Below is a small trained network, with its code and all its weights. Each question gives an input and a class and asks what happens when units are switched off, that is, made to give their printed mean instead of their output.

import numpy as np


def w(rows, s, z=0):
    codes = np.array(rows[::2]) - 128.0
    scale = np.full(codes.shape[1], s)
    scale[-1] = z or s
    return codes * scale


def f(y):
    return np.maximum(y, 0)


def log_softmax(a):
    a = a - a.max(-1, keepdims=True)
    return a - np.log(np.exp(a).sum(-1, keepdims=True))


def net(x, mask):
    res = np.array(x, float).reshape(1, 3) / 4 @ E
    y = f(res @ A[0][:, :-1].T + A[0][:, -1])
    res = res + np.where(mask, y, B[0][:, -1]) @ B[0][:, :-1]
    return log_softmax(res[-1] @ U[:, :-1].T + U[:, -1])


A, B = {}, {}
E = w([
[152,249,92,227,1,105,91,123,8,235,55],'x0',
[36,66,232,95,40,68,24,63,37,18,98],'x1',
[94,137,218,134,56,204,213,11,123,207,209],'x2',
],0.005)
A[0] = w([
[150,106,98,134,160,61,68,213,149,59,39,130],'N0',
[66,133,197,126,83,206,179,52,118,168,227,49],'N1',
[131,124,177,140,85,181,160,60,144,152,145,255],'N2',
[96,131,167,126,66,201,189,50,132,156,167,101],'N3',
[70,115,211,91,77,69,68,100,103,58,122,64],'N4',
[254,189,15,173,205,207,214,194,232,222,166,60],'N5',
[63,75,187,127,73,75,40,103,82,61,122,98],'N6',
[105,37,157,71,173,177,176,131,207,50,189,56],'N7',
[83,128,228,116,90,198,178,63,143,156,167,97],'N8',
[96,50,164,71,203,151,120,113,205,80,192,82],'N9',
[148,233,115,231,23,114,109,112,42,220,89,44],'N10',
[74,117,197,137,83,210,208,48,107,183,231,37],'N11',
[61,81,171,74,73,70,63,65,66,59,102,112],'N12',
[123,72,139,64,206,148,181,107,203,81,189,74],'N13',
[157,116,68,107,178,48,50,220,126,73,78,36],'N14',
[135,126,86,110,150,48,73,196,139,68,64,62],'N15',
[101,84,160,81,199,132,140,128,153,75,201,93],'N16',
[118,32,187,73,187,150,154,141,207,69,199,160],'N17',
[77,98,210,121,88,99,51,99,88,75,106,47],'N18',
],0.0046,0.0055)
B[0] = w([
[142,74,69,173,154,94,122,89,170,81,153,215],'N0',
[152,136,75,160,184,13,95,69,205,119,102,185],'N1',
[142,55,86,175,146,167,119,129,119,57,172,254],'N2',
[159,122,84,163,152,71,104,87,157,101,116,189],'N3',
[76,186,155,73,155,130,166,134,166,201,148,187],'N4',
[37,174,205,31,167,145,209,133,158,212,187,235],'N5',
[80,141,151,72,157,143,167,134,145,191,166,207],'N6',
[170,209,146,110,77,94,77,161,95,176,54,204],'N7',
[149,106,69,164,166,57,98,91,168,100,116,193],'N8',
[171,186,148,118,90,111,73,165,95,144,78,208],'N9',
[202,216,176,111,62,125,59,198,59,144,42,213],'N10',
[149,137,72,159,166,2,85,48,206,127,85,190],'N11',
[88,136,172,79,150,146,173,122,145,179,179,219],'N12',
[156,200,144,101,73,114,105,160,86,164,85,202],'N13',
[156,122,71,156,187,22,107,44,188,118,94,182],'N14',
[156,101,84,168,165,53,111,58,173,117,121,177],'N15',
[159,179,147,121,80,116,86,154,102,130,94,190],'N16',
[176,165,145,138,80,151,91,181,70,108,99,253],'N17',
[89,204,177,61,149,97,156,117,186,213,148,177],'N18',
],0.007,0.0061)
U = w([
[189,163,162,133,27,129,87,183,36,140,45,97],'0',
[18,141,187,83,166,137,194,134,153,188,206,99],'1',
[154,92,36,187,177,88,109,66,176,91,115,94],'2',
[116,44,114,176,114,203,142,175,53,55,199,231],'3',
[56,8,143,177,73,250,208,144,96,65,42,5],'4',
],0.013,0.02)

Each question gives the input, the list of numbers given to net, and the class t.
The units are the neurons (one row each of A and B). Each row of codes is followed by its name. A weight is (code - 128) times the scale printed after its matrix; where a second scale follows, it is the last column's (A, B and U).
mask holds one flag per neuron, in row order. A switched-off neuron (its flag False) gives its mean, the last column of its row in B, instead of its output. The means were averaged over made-up inputs and are rounded, as every weight is.
A unit's drop is (log p(t) with every unit on - log p(t) with that unit switched off) / (log p(t) with every unit on - log p(t) with every unit switched off).
The circuit of an input: a set's keep is (log p(t) with only the set's units on - log p(t) with every unit switched off) / (log p(t) with every unit on - log p(t) with every unit switched off). Starting from the 12 units with the biggest drops (on a tie, the unit counted first), units are removed one at a time, each time the one whose removal leaves the highest keep (on an exact tie, the one counted first), for as long as the keep stays at least 0.8.
units of the circuit, in order: the units of the circuit, biggest drop first
most important unit: the unit with the biggest drop
k most important neurons: the k neurons with the biggest drops, biggest first
drop of u: that unit's drop, to one decimal
input [-6,-6,0], class 0: units of the circuit, in order	[N17; N13]
input [-6,6,-4], class 0: 4 most important neurons	[N17; N5; N9; N7]
input [-3,3,-3], class 3: units of the circuit, in order	[N10; N11; N1]
input [7,4,-8], class 2: units of the circuit, in order	[N0; N14]
input [-4,6,-6], class 1: 2 most important neurons	[N12; N6]
input [0,-6,8], class 2: units of the circuit, in order	[N11]
input [-3,-4,-2], class 1: 3 most important neurons	[N5; N10; N2]
input [7,-8,-8], class 1: 2 most important neurons	[N5; N17]
input [-7,7,5], class 0: 2 most important neurons	[N17; N7]
input [-7,6,-5], class 0: drop of N5	0.1
input [-1,5,-8], class 2: drop of N14	0.1
input [1,3,-2], class 3: drop of N5	0.5
input [5,3,-6], class 2: drop of N17	0.2
input [-2,1,1], class 3: most important unit	N10
